Here is a tiny trained network, its code and every weight. The questions are about switching its units off for an input and a class, where a switched-off unit gives its printed mean instead of its output.

import numpy as np


def w(rows, s, z=0):
    codes = np.array(rows[::2]) - 128.0
    scale = np.full(codes.shape[1], s)
    scale[-1] = z or s
    return codes * scale


def norm(h):
    return h / np.sqrt((h * h).mean(-1, keepdims=True) + 1e-5)


def f(y):
    return np.maximum(y, 0)


def log_softmax(a):
    a = a - a.max(-1, keepdims=True)
    return a - np.log(np.exp(a).sum(-1, keepdims=True))


def net(x, mask):
    res = np.array(x, float).reshape(1, 6) / 4 @ E
    u = 0
    for l in range(3):
        y = f(norm(res) @ A[l][:, :-1].T + A[l][:, -1])
        res = res + np.where(mask[u : u + 6], y, B[l][:, -1]) @ B[l][:, :-1]
        u += 6
    return log_softmax(norm(res)[-1] @ U[:, :-1].T + U[:, -1])


A, B = {}, {}
E = w([
[88,44,227],'x0',
[185,20,82],'x1',
[255,95,152],'x2',
[117,110,96],'x3',
[42,106,154],'x4',
[143,76,200],'x5',
],0.0076)
A[0] = w([
[139,129,69,4],'0.n1',
[194,122,53,210],'0.n2',
[162,50,180,81],'0.n3',
[246,118,103,28],'0.n4',
[117,96,56,139],'0.n5',
[114,121,176,154],'0.n6',
],0.012,0.003)
B[0] = w([
[117,131,42,154],'0.n1',
[203,156,109,253],'0.n2',
[134,53,102,222],'0.n3',
[110,173,189,230],'0.n4',
[155,159,87,191],'0.n5',
[103,136,2,175],'0.n6',
],0.0096,0.006)
A[1] = w([
[31,171,180,116],'1.n1',
[102,118,191,160],'1.n2',
[91,180,109,253],'1.n3',
[125,131,122,30],'1.n4',
[132,3,139,28],'1.n5',
[95,138,151,40],'1.n6',
],0.013,0.0028)
B[1] = w([
[51,108,107,222],'1.n1',
[162,75,1,164],'1.n2',
[75,159,218,253],'1.n3',
[95,204,82,128],'1.n4',
[187,26,135,247],'1.n5',
[131,110,12,145],'1.n6',
],0.0068,0.0052)
A[2] = w([
[157,33,52,84],'2.n1',
[254,175,230,140],'2.n2',
[152,199,225,224],'2.n3',
[142,108,24,122],'2.n4',
[177,184,25,4],'2.n5',
[136,47,197,116],'2.n6',
],0.008,0.0031)
B[2] = w([
[114,93,134,230],'2.n1',
[96,169,244,253],'2.n2',
[126,91,246,212],'2.n3',
[198,176,109,200],'2.n4',
[185,145,109,202],'2.n5',
[182,50,113,202],'2.n6',
],0.011,0.0042)
U = w([
[134,171,191,126],'0',
[176,180,63,84],'1',
[139,7,118,240],'2',
[197,136,198,5],'3',
[5,143,115,169],'4',
],0.019,0.0019)

Each question gives the input, the list of numbers given to net, and the class t.
The units are the neurons (one row each of A and B). Each row of codes is followed by its name. A weight is (code - 128) times the scale printed after its matrix; where a second scale follows, it is the last column's (A, B and U).
mask holds one flag per neuron, layer by layer. A switched-off neuron (its flag False) gives its mean, the last column of its row in B, instead of its output. The means were averaged over made-up inputs and are rounded, as every weight is.
A unit's drop is (log p(t) with every unit on - log p(t) with that unit switched off) / (log p(t) with every unit on - log p(t) with every unit switched off).
The circuit of an input: a set's keep is (log p(t) with only the set's units on - log p(t) with every unit switched off) / (log p(t) with every unit on - log p(t) with every unit switched off). Starting from the 12 units with the biggest drops (on a tie, the unit counted first), units are removed one at a time, each time the one whose removal leaves the highest keep (on an exact tie, the one counted first), for as long as the keep stays at least 0.8.
units of the circuit, in order: the units of the circuit, biggest drop first
k most important neurons: the k neurons with the biggest drops, biggest first
top k neurons in layer l: the k neurons of layer l with the biggest drops, biggest first
drop of u: that unit's drop, to one decimal
input [4,5,5,-1,1,-8], class 3: units of the circuit, in order -> [0.n2, 0.n4]
input [6,-5,-6,4,-3,8], class 4: units of the circuit, in order -> [0.n6, 1.n1]
input [5,-6,6,4,-7,-2], class 0: units of the circuit, in order -> [2.n2, 1.n5]
input [-8,-3,4,6,6,1], class 0: units of the circuit, in order -> [0.n3, 1.n3]
input [-1,3,0,4,-5,3], class 0: units of the circuit, in order -> [0.n4, 2.n2]
input [7,-8,1,6,-7,-5], class 4: units of the circuit, in order -> [0.n2, 1.n1]
input [6,0,-2,-5,-2,-5], class 4: 2 most important neurons -> [0.n3, 0.n6]
input [2,4,5,6,-6,-4], class 3: units of the circuit, in order -> [0.n4, 2.n2]
input [3,-4,-3,5,-5,-2], class 4: units of the circuit, in order -> [0.n2]
input [-3,-4,8,2,-1,5], class 0: units of the circuit, in order -> [2.n2, 0.n4]
input [-6,0,1,-5,7,2], class 4: 3 most important neurons -> [0.n2, 1.n1, 0.n5]
input [2,1,-5,4,-4,-1], class 4: 2 most important neurons -> [0.n2, 1.n3]
input [3,8,3,5,-7,-3], class 3: 2 most important neurons -> [0.n4, 0.n2]
input [-5,0,2,3,3,4], class 0: 2 most important neurons -> [0.n4, 2.n2]
input [2,2,0,6,8,-6], class 4: top 2 neurons in layer 0 -> [0.n3, 0.n5]
input [5,-1,3,0,6,-7], class 4: top 2 neurons in layer 0 -> [0.n3, 0.n6]
input [-4,1,7,5,-1,6], class 0: 3 most important neurons -> [0.n4, 2.n2, 1.n5]
input [1,-2,-1,-4,6,5], class 4: top 3 neurons in layer 0 -> [0.n6, 0.n3, 0.n2]
input [2,-5,6,6,0,-8], class 0: top neuron in layer 0 -> [0.n3]
input [-6,-2,4,5,4,5], class 0: top neuron in layer 0 -> [0.n4]
input [-8,6,-8,-5,4,6], class 1: top 2 neurons in layer 0 -> [0.n4, 0.n5]
input [-4,-1,2,-4,-7,-7], class 3: top 2 neurons in layer 2 -> [2.n3, 2.n2]
input [-5,-3,1,6,-3,5], class 0: 2 most important neurons -> [2.n2, 0.n4]
input [8,-8,3,8,8,5], class 2: drop of 0.n4 -> 0.2
input [-7,-4,7,4,-4,-1], class 0: drop of 0.n2 -> -0.1
input [-4,-1,-1,-2,-3,8], class 0: drop of 2.n2 -> 0.2
input [7,-4,2,-2,-4,8], class 2: drop of 1.n4 -> 0.0
input [1,-3,2,-2,-2,5], class 2: most important neuron -> [0.n2]
